Below is a small trained network, with its code and all its weights. Each question gives an input and a class and asks what happens when units are switched off, that is, made to give their printed mean instead of their output.

import numpy as np


def w(rows, s, z=0):
    codes = np.array(rows[::2]) - 128.0
    scale = np.full(codes.shape[1], s)
    scale[-1] = z or s
    return codes * scale


def f(y):
    return np.maximum(y, 0)


def log_softmax(a):
    a = a - a.max(-1, keepdims=True)
    return a - np.log(np.exp(a).sum(-1, keepdims=True))


def net(x, mask):
    res = np.array(x, float).reshape(1, 7) / 4 @ E
    y = f(res @ A[0][:, :-1].T + A[0][:, -1])
    res = res + np.where(mask, y, B[0][:, -1]) @ B[0][:, :-1]
    return log_softmax(res[-1] @ U[:, :-1].T + U[:, -1])


A, B = {}, {}
E = w([
[192,141,24,168,92,155,123,111,115,134],'x0',
[138,204,92,63,83,148,138,169,155,142],'x1',
[82,101,179,246,192,103,110,99,63,112],'x2',
[91,170,161,9,81,156,80,46,206,225],'x3',
[173,127,166,107,144,207,255,195,179,31],'x4',
[142,114,210,33,46,162,147,233,194,132],'x5',
[28,85,243,162,52,92,58,176,145,34],'x6',
],0.0086)
A[0] = w([
[91,148,231,159,89,84,75,152,202,58,229],'n0',
[191,151,89,108,130,167,248,183,147,92,254],'n1',
[226,167,143,140,191,153,158,190,122,95,111],'n2',
[141,168,85,173,202,99,86,102,78,172,204],'n3',
[160,82,71,138,142,79,155,134,104,173,27],'n4',
[95,141,87,53,98,141,168,128,135,136,71],'n5',
[143,65,127,137,138,122,181,172,153,75,119],'n6',
[136,173,114,87,135,176,115,87,127,189,107],'n7',
[172,133,92,170,120,131,239,154,146,79,157],'n8',
[180,174,155,1,80,106,148,120,178,186,187],'n9',
],0.0083,0.0018)
B[0] = w([
[63,93,196,138,105,141,69,165,117,98,236],'n0',
[246,167,114,122,192,212,158,188,169,100,226],'n1',
[153,125,192,151,123,113,210,167,185,158,187],'n2',
[127,148,122,204,155,50,136,1,97,254,209],'n3',
[158,65,127,144,171,144,101,94,127,190,165],'n4',
[157,135,113,81,158,129,104,156,96,180,180],'n5',
[124,102,180,182,131,178,93,162,118,125,185],'n6',
[109,161,78,146,139,111,72,134,119,171,196],'n7',
[200,43,121,156,154,152,184,138,77,71,195],'n8',
[90,203,76,39,200,212,41,246,180,151,247],'n9',
],0.009,0.015)
U = w([
[157,108,98,246,151,44,121,41,90,182,240],'0',
[59,27,205,136,45,90,85,156,116,78,197],'1',
[234,86,141,154,148,129,190,167,149,77,22],'2',
[114,178,73,2,134,128,80,182,174,183,8],'3',
],0.0096,0.0017)

Each question gives the input, the list of numbers given to net, and the class t.
The units are the neurons (one row each of A and B). Each row of codes is followed by its name. A weight is (code - 128) times the scale printed after its matrix; where a second scale follows, it is the last column's (A, B and U).
mask holds one flag per neuron, in row order. A switched-off neuron (its flag False) gives its mean, the last column of its row in B, instead of its output. The means were averaged over made-up inputs and are rounded, as every weight is.
A unit's drop is (log p(t) with every unit on - log p(t) with that unit switched off) / (log p(t) with every unit on - log p(t) with every unit switched off).
The circuit of an input: a set's keep is (log p(t) with only the set's units on - log p(t) with every unit switched off) / (log p(t) with every unit on - log p(t) with every unit switched off). Starting from all 10 units, units are removed one at a time, each time the one whose removal leaves the highest keep (on an exact tie, the one counted first), for as long as the keep stays at least 0.8.
circuit, biggest first: the units of the circuit, biggest drop first
top k neurons: the k neurons with the biggest drops, biggest first
drop when u is switched off: that unit's drop, to one decimal
input [-4,-4,3,-1,-7,8,-5], class 0: circuit, biggest first	n9
input [-2,-1,-1,-3,5,-5,5], class 1: top 2 neurons	n0, n1
input [-7,-4,-7,-4,-8,3,1], class 1: circuit, biggest first	n1, n9
input [-2,0,2,-8,6,2,8], class 1: top 2 neurons	n0, n6
input [-2,6,0,-4,1,6,-5], class 2: top 3 neurons	n8, n1, n2
input [-6,3,7,0,-5,1,-1], class 0: drop when n3 is switched off	0.1
input [-1,-2,6,2,-5,4,-2], class 0: drop when n9 is switched off	0.3
input [5,2,6,7,0,-2,-6], class 0: drop when n3 is switched off	0.4
input [-8,-1,-5,2,-4,-6,4], class 1: drop when n9 is switched off	0.2
input [8,-6,-7,-5,-5,5,-2], class 2: top 2 neurons	n9, n3
